Below are the code and all the weights of a small trained network. Each question names an input and a target symbol and asks about switching units off, where a switched-off unit gives its printed mean instead of its output.

import numpy as np


def w(rows, s, z=0):
    codes = np.array(rows[::2]) - 128.0
    scale = np.full(codes.shape[1], s)
    scale[-1] = z or s
    return codes * scale


def f(y):
    return np.maximum(y, 0)


def softmax(a):
    e = np.exp(a - a.max(-1, keepdims=True))
    return e / e.sum(-1, keepdims=True)


def log_softmax(a):
    a = a - a.max(-1, keepdims=True)
    return a - np.log(np.exp(a).sum(-1, keepdims=True))


def net(x, mask):
    ids = ['αδηθλξστφω'.index(c) for c in x.split()]
    T = len(ids)
    res = E[ids] + P[:T]
    u = 0
    for l in range(3):
        r = res
        for j in range(2):
            rows = slice(4 * j, 4 * j + 4)
            q, k, v = (r @ M[l][rows].T for M in (Q, K, V))
            z = softmax(np.where(np.tri(T) > 0, q @ k.T / 4**0.5, -1e9)) @ v
            o = O[l][rows]
            res = res + np.where(mask[u + j], z, o[:, -1]) @ o[:, :-1]
        u += 2
        y = f(res @ A[l][:, :-1].T + A[l][:, -1])
        res = res + np.where(mask[u : u + 4], y, B[l][:, -1]) @ B[l][:, :-1]
        u += 4
    return log_softmax(res[-1] @ U[:, :-1].T + U[:, -1])


Q, K, V, O, A, B = {}, {}, {}, {}, {}, {}
E = w([
[124,117,128,183,150,116],'α',
[134,134,105,172,169,152],'δ',
[153,139,99,154,100,63],'η',
[96,140,40,179,63,176],'θ',
[182,93,68,126,100,95],'λ',
[131,197,110,185,127,147],'ξ',
[183,178,112,130,67,84],'σ',
[140,148,153,185,126,110],'τ',
[175,122,131,121,83,210],'φ',
[155,194,3,144,167,110],'ω',
],0.024)
P = w([
[12,131,152,27,114,133],'0',
[61,127,129,72,129,125],'1',
[97,136,116,98,142,125],'2',
[122,144,112,128,151,128],'3',
[147,150,108,149,156,128],'4',
[168,156,106,167,163,129],'5',
[187,160,103,185,169,132],'6',
[204,165,103,195,175,131],'7',
[227,173,99,202,172,121],'8',
[242,181,98,210,179,121],'9',
[255,194,100,209,188,122],'10',
],0.0078)
Q[0] = w([
[133,119,232,13,109,5],'L0H1',
[55,135,125,130,62,108],'L0H1',
[137,211,124,254,78,160],'L0H1',
[194,64,76,87,121,123],'L0H1',
[135,120,92,105,122,209],'L0H2',
[162,75,108,90,59,60],'L0H2',
[146,154,241,43,30,153],'L0H2',
[76,94,79,17,112,150],'L0H2',
],0.0099)
K[0] = w([
[154,154,192,3,168,76],'L0H1',
[34,147,180,121,182,176],'L0H1',
[82,153,118,166,59,139],'L0H1',
[235,124,113,110,125,148],'L0H1',
[159,155,104,138,174,110],'L0H2',
[160,87,125,83,128,100],'L0H2',
[200,159,212,101,156,133],'L0H2',
[102,140,125,63,158,85],'L0H2',
],0.012)
V[0] = w([
[97,142,100,60,121,221],'L0H1',
[152,128,76,244,149,254],'L0H1',
[209,198,192,145,152,115],'L0H1',
[159,169,122,42,247,123],'L0H1',
[204,130,155,105,71,103],'L0H2',
[157,122,129,34,184,160],'L0H2',
[155,211,161,115,157,86],'L0H2',
[64,45,117,50,137,101],'L0H2',
],0.0066)
O[0] = w([
[203,82,81,129,83,70,166],'L0H1',
[155,201,169,43,184,97,252],'L0H1',
[84,143,161,198,152,173,129],'L0H1',
[142,83,162,254,14,154,98],'L0H1',
[156,146,156,79,139,85,125],'L0H2',
[90,155,89,171,240,109,114],'L0H2',
[132,83,58,58,194,118,132],'L0H2',
[84,154,179,113,144,151,49],'L0H2',
],0.0061,0.011)
A[0] = w([
[92,106,168,122,192,75,139],'L0N1',
[105,97,170,127,136,182,135],'L0N2',
[133,129,246,124,120,136,1],'L0N3',
[126,81,133,145,149,100,150],'L0N4',
],0.014,0.02)
B[0] = w([
[141,82,125,177,108,134,233],'L0N1',
[152,102,120,121,107,174,228],'L0N2',
[250,34,214,93,72,126,128],'L0N3',
[154,107,131,173,160,128,254],'L0N4',
],0.02,0.00078)
Q[1] = w([
[78,121,150,134,101,145],'L1H1',
[162,120,99,117,150,162],'L1H1',
[82,80,145,58,156,116],'L1H1',
[215,186,126,190,67,100],'L1H1',
[139,145,161,147,66,145],'L1H2',
[139,147,72,170,91,210],'L1H2',
[102,146,8,147,146,116],'L1H2',
[191,130,79,142,81,85],'L1H2',
],0.011)
K[1] = w([
[25,62,136,121,110,101],'L1H1',
[174,134,130,179,111,111],'L1H1',
[19,84,102,104,93,67],'L1H1',
[241,151,148,161,181,113],'L1H1',
[173,117,146,72,214,109],'L1H2',
[254,166,130,191,197,127],'L1H2',
[196,124,40,161,95,161],'L1H2',
[220,203,87,66,104,101],'L1H2',
],0.0087)
V[1] = w([
[37,180,144,112,84,249],'L1H1',
[17,196,2,138,201,76],'L1H1',
[249,65,36,56,31,156],'L1H1',
[176,187,29,192,69,211],'L1H1',
[29,153,109,55,144,192],'L1H2',
[197,117,139,117,229,172],'L1H2',
[214,179,32,125,96,128],'L1H2',
[233,167,123,227,122,105],'L1H2',
],0.0051)
O[1] = w([
[107,215,83,85,135,133,94],'L1H1',
[14,110,130,45,63,159,137],'L1H1',
[205,138,111,85,80,129,213],'L1H1',
[182,131,141,25,145,77,210],'L1H1',
[88,144,123,204,110,143,107],'L1H2',
[116,83,128,124,255,146,160],'L1H2',
[110,166,157,60,176,132,247],'L1H2',
[141,123,160,29,162,72,190],'L1H2',
],0.0082,0.014)
A[1] = w([
[111,220,146,192,133,114,97],'L1N1',
[116,133,60,91,128,111,78],'L1N2',
[99,150,82,147,168,82,29],'L1N3',
[97,102,254,163,110,54,3],'L1N4',
],0.009,0.0058)
B[1] = w([
[128,202,179,125,197,229,136],'L1N1',
[146,173,144,197,144,114,254],'L1N2',
[1,176,112,157,46,112,148],'L1N3',
[127,160,185,132,74,158,134],'L1N4',
],0.0096,0.0073)
Q[2] = w([
[82,175,164,124,103,25],'L2H1',
[135,47,198,150,92,173],'L2H1',
[125,130,120,163,195,150],'L2H1',
[62,177,161,148,161,184],'L2H1',
[64,177,237,172,95,209],'L2H2',
[100,152,108,255,165,37],'L2H2',
[213,97,191,89,98,248],'L2H2',
[125,37,193,130,91,217],'L2H2',
],0.01)
K[2] = w([
[106,197,193,171,128,32],'L2H1',
[159,119,141,166,43,127],'L2H1',
[56,115,134,156,129,198],'L2H1',
[57,164,93,143,116,174],'L2H1',
[99,159,109,179,59,182],'L2H2',
[7,48,107,69,64,181],'L2H2',
[188,185,70,194,190,148],'L2H2',
[187,141,82,255,79,122],'L2H2',
],0.0092)
V[2] = w([
[207,111,143,86,120,126],'L2H1',
[124,127,66,99,58,72],'L2H1',
[111,203,163,73,144,133],'L2H1',
[102,137,114,148,136,127],'L2H1',
[131,81,13,40,166,244],'L2H2',
[177,18,134,136,136,67],'L2H2',
[103,120,148,173,182,175],'L2H2',
[157,148,254,102,82,179],'L2H2',
],0.0097)
O[2] = w([
[50,151,112,163,148,158,250],'L2H1',
[127,97,142,126,254,137,147],'L2H1',
[115,69,120,181,104,162,227],'L2H1',
[170,101,131,69,86,179,87],'L2H1',
[197,122,40,142,219,122,191],'L2H2',
[115,42,90,115,48,171,114],'L2H2',
[57,122,115,171,197,160,52],'L2H2',
[123,225,116,180,52,110,148],'L2H2',
],0.0096,0.023)
A[2] = w([
[174,141,111,164,142,79,165],'L2N1',
[101,74,109,173,130,2,2],'L2N2',
[97,145,243,159,95,205,19],'L2N3',
[160,187,56,111,142,98,14],'L2N4',
],0.0096,0.0062)
B[2] = w([
[134,130,115,144,63,164,225],'L2N1',
[53,125,205,11,66,223,133],'L2N2',
[167,107,172,140,139,17,134],'L2N3',
[120,110,201,128,124,176,250],'L2N4',
],0.012,0.022)
U = w([
[39,19,237,228,137,174,142],'α',
[48,128,8,223,176,82,253],'δ',
[61,75,235,93,83,171,94],'η',
[114,146,180,100,114,138,33],'θ',
[126,86,60,97,90,111,136],'λ',
[10,185,143,179,162,126,184],'ξ',
[157,184,79,93,87,18,158],'σ',
[149,76,166,255,146,43,172],'τ',
[173,143,89,167,96,138,115],'φ',
[186,95,185,93,174,103,76],'ω',
],0.0079,0.013)

Each question gives the input, a string of symbols that net reads in full, and the target symbol t.
The units are the heads (4 rows each of Q, K, V and O) and the neurons (one row each of A and B). Each row of codes is followed by its name. A weight is (code - 128) times the scale printed after its matrix; where a second scale follows, it is the last column's (O, A, B and U).
mask holds one flag per unit, layer by layer, with each layer's heads first. A switched-off unit (its flag False) gives its mean, the last column of its rows in O or B, instead of its output. The means were averaged over made-up inputs and are rounded, as every weight is.
A unit's drop is (log p(t) with every unit on - log p(t) with that unit switched off) / (log p(t) with every unit on - log p(t) with every unit switched off).
The circuit of an input: a set's keep is (log p(t) with only the set's units on - log p(t) with every unit switched off) / (log p(t) with every unit on - log p(t) with every unit switched off). Starting from the 12 units with the biggest drops (on a tie, the unit counted first), units are removed one at a time, each time the one whose removal leaves the highest keep (on an exact tie, the one counted first), for as long as the keep stays at least 0.8.
circuit, biggest first: the units of the circuit, biggest drop first
most important unit: the unit with the biggest drop
top k neurons: the k neurons with the biggest drops, biggest first
k most important neurons of layer l: the k neurons of layer l with the biggest drops, biggest first
which heads matter: for each layer, one digit per head in row order, 1 if its drop is at least 0.15 and else 0, layers parted by /
input φ θ ξ σ φ δ α ω φ σ, target ω: circuit, biggest first	[L1H2; L2H2]
input ξ σ η θ, target σ: most important unit	L2H2
input ω φ δ φ ξ ω δ φ, target ξ: circuit, biggest first	[L1H1; L2H2; L0H1; L1N1]
input ω φ α θ ω λ θ, target ω: circuit, biggest first	[L0H1; L2H2]
input ω φ φ φ φ φ ω, target φ: circuit, biggest first	[L2H2; L2N1; L2N4]
input θ φ σ ξ φ φ φ ξ, target φ: circuit, biggest first	[L0H1; L2H2; L2N1; L2N4]
input φ τ σ φ δ φ, target δ: which heads matter	00 / 00 / 01
input ω ξ ω φ ω ξ, target ω: which heads matter	01 / 10 / 10
input ξ θ ω θ, target ω: which heads matter	10 / 00 / 11
input α ξ ω φ ω φ φ φ, target φ: circuit, biggest first	[L1H1; L2H2]
input φ τ ξ δ σ θ τ σ φ η, target φ: which heads matter	11 / 10 / 01
input λ φ ξ α α ω ω φ δ, target δ: top 4 neurons	[L1N2; L2N4; L0N4; L1N3]
input σ δ φ ω φ ω φ α δ φ, target α: top 2 neurons	[L0N4; L1N3]
input α τ σ ω φ θ σ φ φ σ, target φ: circuit, biggest first	[L0H1; L2H2; L2N1; L2N4]
input σ σ α σ ω φ δ ω, target φ: circuit, biggest first	[L2H1; L2N1; L0H1]
input φ ω φ ω ξ φ σ δ α, target α: most important unit	L2N2
input ω φ φ φ ω λ λ, target λ: circuit, biggest first	[L2H2; L2N4; L0N4; L1H1]
input φ α ξ φ σ φ ω δ η, target η: which heads matter	00 / 00 / 00
input ξ ω ξ φ φ τ ξ σ φ, target τ: which heads matter	10 / 10 / 01
input θ α ω ω φ δ, target ω: circuit, biggest first	[L2H2; L0H1]
input φ φ η λ φ δ φ λ φ, target λ: most important unit	L2H2
input α φ η ω ω ξ ω λ ω, target λ: 2 most important neurons of layer 1	[L1N2; L1N3]
input θ τ φ σ, target φ: circuit, biggest first	[L0H1; L2H2; L2N1; L0N1]
input φ φ φ φ τ σ ω, target ω: which heads matter	10 / 11 / 11
input ω ω φ θ φ α δ, target φ: which heads matter	11 / 00 / 01
input φ ω ξ φ η ξ φ, target η: circuit, biggest first	[L2H2; L1H1; L1N2]
input ω ξ ξ ω ξ φ ω, target ξ: which heads matter	10 / 11 / 01
input φ θ φ ω τ, target ω: circuit, biggest first	[L0H1]
